[[131 126 107 154 115 129 123]
 [149 135 128 119 151 138 129]
 [154 134 117 128 152 123 129]
 [115 117 113 145 114 141 131]
 [148 131 119 124 152 142 132]
 [142 147 149 121 123 142 114]
 [147 127 100 149 136 112 128]
 [141 123 108 134 147 131 134]
 [121 134 154 107 128 118 127]
 [102 105 111 132 127 127 144]
 [116 121 118 146 109 122 127]]
Read off the entry directly above the smallest entry.
149
Read off the first entry on the main diagonal.
131
Read off the largest entry in the last row.
146
Read off the top-right entry.
123
Read off the bottom-right entry.
127
The entry just right of the centre entry: 123
Read off the largest entry in the last column.
144
Read off the entry just left of the smallest entry.
127
The smallest entry in the last column is 114
Read off the entry directly below 100.
108
Read off the minimum.
100
The entry in the bottom-left corner is 116
The bottom entry of the column that holds the smallest entry: 118
Read off the third entry, reading row by row.
107
Read off the largest entry in the first row.
154
The smallest entry in the first column is 102
The entry directly above the centre entry -> 124
Read off the largest entry in the first column.
154
Read off the entry just right of 100.
149
The second entry from the end, reading row by row is 122
The smallest entry in the last row: 109
Read off the entry just right of 145.
114
Read off the entry just right of 113.
145
The entry directly below 148 -> 142

W =
[[132 125 118 132 101]
 [137 123 150 129 129]
 [136 117 115 127 108]
 [135 101 130 113 136]
 [141 133 136 107 103]
 [143 122 113 126 105]
 [138 136 144 115 107]
 [137 128 137 108 100]
 [137 129 118 125 143]
 [131 124 111 129 104]
 [136 111 126 121 137]
 [134 123 118 121  98]
 [125 138 119 125 139]]
Counting starts at 0.
Which number is the entry directly below the largest entry? 115
Which number is the entry in row 0 and column 1? 125
Which number is the entry at row 1, column 0? 137
Which number is the bottom entry of the column that holds the largest entry? 119
The entry in the bottom-left corner: 125
The entry at row 0, column 2 -> 118
Which number is the entry in row 0 and column 0? 132
Which number is the entry directly above the smallest entry? 137
The entry just right of 131 -> 124
The entry in row 2 and column 0: 136
Which number is the entry directly above the centre entry? 113
The entry at row 1, column 2 is 150
Which number is the entry just right of the centre entry? 115
The entry just right of the largest entry is 129
The entry in row 1 and column 1: 123
Which number is the centre entry? 144
The entry directly below the smallest entry: 139
The entry directly above 133 is 101
The top-right entry -> 101
The entry directly below the centre entry: 137

Read these off the array that follows. Indices start at 0.
1) What is the entry at row 0, column 2?
2) What is the bottom-left entry?
3) What is the entry at row 2, column 0?
4) What is the entry in row 1 and column 0?
5) What is the entry in row 1 and column 1?
6) What is the entry in row 2 and column 2?
[[131 147 120 128 142 122 122 122 112 135 113 123 131 138]
 [130 118 139 127 113 141 139 141 141 135 140 140 129 116]
 [133 136 127 128 129 129 129 128 123 135 126 130 133 127]
 [119 112 145 127 113 147 143 148 144 133 135 146 117 122]
 [139 158 113 128 146 113 116 112 106 138 112 115 138 133]
 [141 148 120 128 133 119 122 118 119 138 124 120 139 122]
 [149 134 126 128 115 126 129 124 133 140 145 127 149 105]
 [157 138 123 128 112 122 127 120 133 141 150 124 156  99]
 [149 124 132 127 105 132 136 131 142 139 154 134 149 101]
 [135 126 133 127 117 135 134 134 135 136 138 135 135 118]
 [133 116 139 127 110 141 140 141 142 135 145 141 134 115]
 [137 112 142 127 102 143 143 143 150 137 154 143 137 105]
 [134 117 139 127 109 141 140 141 143 136 146 141 134 112]
 [123 133 131 128 134 133 130 133 122 133 118 133 122 136]]
1) 120
2) 123
3) 133
4) 130
5) 118
6) 127

X =
[[131 116 112 115 122 119 129 138]
 [127 111 129 111 126 121 137 139]
 [136 131 104 124 108 121 113 136]
 [128 114 142 140 157 150 107 111]
 [129 144 102 141 113 116 103 120]
 [130 112 121 113 129 121 133 140]
 [123 134 128 147 143 133 113 112]
 [154 126 119 111 108 129 142 137]]
Indices start at 0.
Give the entry directly above the largest entry.
Answer: 108
Give the entry directly above 120.
Answer: 111
The entry at row 0, column 1: 116
Give the bottom-left entry.
Answer: 154
The entry at row 2, column 0: 136
The entry directly below 120 is 140
Give the entry at row 0, column 0.
Answer: 131
The entry directly above the smallest entry -> 142
Give the entry in the top-right corner.
Answer: 138
Give the entry in the bottom-right corner.
Answer: 137
Give the entry just left of 143.
Answer: 147
The entry in row 0 and column 2 is 112
The entry at row 1, column 0: 127
The bottom entry of the column that holds the smallest entry -> 119
The entry directly below the smallest entry is 121
The entry directly below 139 -> 136
The entry just right of 134 -> 128
The entry at row 1, column 2 -> 129
Give the entry at row 2, column 2.
Answer: 104
The entry just left of the smallest entry is 144
Give the entry directly above 143.
Answer: 129
Give the top entry of the column that holds the largest entry.
Answer: 122

[[139 140 147 134 130]
 [123 137 130 146 136]
 [135 139 138 136 129]
 [130 149 148 155 142]
 [124 139 129 145 134]
 [139 140 143 133 128]
 [141 124 131 111 118]]
Counting starts at 0.
Report the entry just right of the centre entry.
Answer: 155
The top-right entry is 130
The entry in the top-left corner -> 139
Report the entry directly above 111.
Answer: 133
Report the entry at row 0, column 1.
Answer: 140
The entry just right of the smallest entry: 118
Report the entry just left of the largest entry.
Answer: 148
Report the entry directly above the largest entry.
Answer: 136
The entry just right of 147: 134
The entry in row 1 and column 0 -> 123
Report the entry in row 0 and column 2.
Answer: 147
Report the entry in the bottom-left corner.
Answer: 141
Report the entry at row 2, column 0.
Answer: 135

data =
[[120 121 106 124 130 138 130 133 126 136 120 146 125 143]
 [132 124 128 109 120 124 122 127 134 133 125 119 143 129]
 [128 121 125 128 113 127 112 139 116 116 122 123 103 136]
 [122 125 107 133 131 146 125 137 123 137 119 147 125 139]
 [154 112 123 127 110 133 106 109 117 133 125 145 135 138]]
Counting starts at 0.
The entry in row 1 and column 0 is 132
What is the entry directly above the smallest entry?
A: 143
What is the entry in the top-left corner?
A: 120
What is the bottom entry of the column that holds the largest entry?
A: 154
What is the entry at row 2, column 0?
A: 128
The entry directly above the largest entry -> 122
The minimum -> 103
What is the entry at row 2, column 2?
A: 125
What is the entry in the top-right corner?
A: 143
The entry just right of 126: 136
The entry directly below 147 is 145
What is the entry at row 0, column 1?
A: 121
The bottom-right entry: 138
What is the top entry of the column that holds the smallest entry?
A: 125
The entry just left of the smallest entry: 123
What is the entry in row 0 and column 2?
A: 106
